(in the rows, 128 means zero)
Each name stands for a flat space through zero: a line, a plane or more. A row that begins with a name and a colon came from that space; any other row is followed by the name of the space it lies nearest, among the names in its block.
q553_q878: [125 115 123 152 130 122 131 119 126 141 115 118 120 135 108 138]
q543_q848: [ 96 163 147  91 107 136  34 126 132 169  59 111  70 151 137 135]
q66_q257: [131 173 120  87 144 157 145 131 111 162 156 198 116 117 146  93]
[125 110 132 149 110 126 129 121 132 111 128  94 138 131  95 134]
q66_q257
q543_q848: [167 117 101  97 105 139 166 132 151 202  98 108 148  87  90 114]
[183 136 123 176  82 134 187 118 228 127  37 135 170  97  82 127]
q543_q848
q167_q714: [108 120 159  76 124 161 117  93  69 135 144 119 112 154 123 116]
[101 115 111  54 122 205 142  63  24 131 173  69  92 192 148  95]
q167_q714
q672_q801: [165  59 118  43  92  85 184 139  97 103 142  92 127 194  51 121]
q553_q878: [136 159 142  83 138 126 124 143 128 130 130 117 141 122 136 111]
q672_q801: [ 96 163 133 177 155 143  88 105 170 132 135 153 128  94 157 135]
[145 200 164  50 140 120 117 160 128 145 124  84 164 130 125  78]
q553_q878
[113  65  72 161 120 161 149 125 124  37 202 223  65  80 212 189]
q553_q878
[113 120 108  74 130 126 100 127 111 193  99  96 116 105 104 137]
q543_q848
[127 126 174 107 129 139 105 108 106 132 133 138 118 133 120 125]
q167_q714
[129 175 118  65 167 145 135 159 102 178 139 234  92 135 201  92]
q66_q257
[142 148 124  96 180  93 118 199 120 145  76 195  70 162 239 134]
q66_q257
[122 128 157 112 124 130 120 109 111 131 141 132 121 140 124 128]
q167_q714
q506_q158: [113 127 128 111 125 128 105 111 124 129 134 111 134 113 109 136]
[123 128 119 123 124 129 141 125 129 129 130 118 127 133 138 129]
q167_q714
[139 134 122 130 125 121 151 147 139 132 176 124 138 168 152 119]
q543_q848
[113 109 114  99 147 138 125 142 115 122 119 107 150 139  89 115]
q672_q801
[140 135 135 142 115 111 137 118 141 124 138 145 113 120 139 142]
q672_q801
q506_q158: [ 88  90 122  80 127 136  33  60 106 136 140  65 130  88  56 178]
[116 117 125 124 125 123 116 121 122 135 122 115 122 117 112 134]
q506_q158
[113 130 126 138  96 155 137  80 130 132 173 109 161 104  63 114]
q66_q257
[177 144 125 170  93 114 186 145 192 131 142 139 150 160 143 114]
q543_q848
[135 128 132 156 127 125 147 129 143 111 154 140 135 151 146 121]
q543_q848
[159 137 144 131 120 157 145 164 100 164  97  90 137 114 155 103]
q672_q801
[134 102 129 150 124 106 122 138 129 113 100  98 129 144 125 152]
q66_q257
q436_q764: [ 83 201  76 101 174 141 238  55 126  16 112 159 134 128 140 205]
[118 156 129  76 112 137  72 138 134 194 102 117  92 148 140 132]
q543_q848
[113  83  97 183 119 147 145 114 131 107 135 157  92 122 140 162]
q553_q878
q66_q257: [136 146 127 108 145 130 130 129 115 140 122 163 126 121 158 119]
[122 105 135 134 141 133 136 109 137 113  81 127 145  86  90 136]
q543_q848
q436_q764: [167  65 176 151  93 111  45 193 131 217 137 105 119 133 112  64]
[113 160 138 173 134 129 111 108 162 138 134 155 110 104 173 143]
q672_q801
[121 113 109 141 138 139 137 146 113  87 163 174 110 108 168 149]
q553_q878
[140 150 124 142 127 123 169 148 133 124 128 153 133 143 152 112]
q506_q158
[136 111 125 145 126 121 125 132 131 114 117 109 134 130 121 146]
q66_q257
[119 109 121  99 155 157 125 159 100 130 110  87 158 139  97  93]
q672_q801
[171  52 197 160  82 103  11 213 131 252 138  93 120 121 112  38]
q436_q764
[104  96 104 207 116 119 147  90 141 159  96 113 115 157  85 154]
q553_q878
[133 126 127 129 126 128 117 141 134 139 127 128 129 126 132 122]
q436_q764
[118  94 117 181 122 123 136 107 135 141 103 124 125 141  99 144]
q553_q878
[135 164 150  94 139 128 115 137 126 133 121 107 145 121 111 109]
q553_q878
q167_q714: [121 121 108  92 124 161 138 104  88 126 146 102 117 154 138 119]
[139 146 119  89 170 103 117 187 116 152  95 199  76 158 224 128]
q66_q257
[110 147 124 155 175 171 104 139 122 151 106 119 145 100 140 101]
q672_q801
[137 118 133 127 121 126 118 148 122 143 128 122 136 131 125 121]
q436_q764
[138 150 148 122 130 123 126 132 129 142 110 101 142 131 112 118]
q553_q878
[112 154 107 114 144 133 161  98 133  88 117 142 126 132 132 167]
q436_q764
[132 105 132 154 118 119 124 125 137 111 119  94 135 130 112 145]
q66_q257
[153 152  20 214 146  87 177 209 235 124  90 115 164  82 134 154]
q167_q714
[126 116 175  99 121 130 106 108  91 129 136 149 120 143 116 128]
q167_q714
[115 125 131 143  97 145 129  97 134 128 153 101 153 118  75 119]
q66_q257
[115 107 133 155  94 145 131  84 136 112 160  77 166 113  48 125]
q66_q257
[134 135 151 151 126 104 118 151 158 118 115 147 142 102 116 139]
q167_q714
[169 174 124 169 125 122 222 199 148 118 120 198 130 175 198  86]
q506_q158
[121 149 127 106 115 172 148  98 117 141 178 154 149  99  95  95]
q66_q257
[147 145 121 138 118 133 157 150 139 122 126 154 129 152 150 112]
q506_q158
[143 134  53 135 121 146 165 133 137 131 128  84 134 133 143 122]
q167_q714
[119 150 124 120 108 160 143  93 122 138 176 133 151 103  83  99]
q66_q257
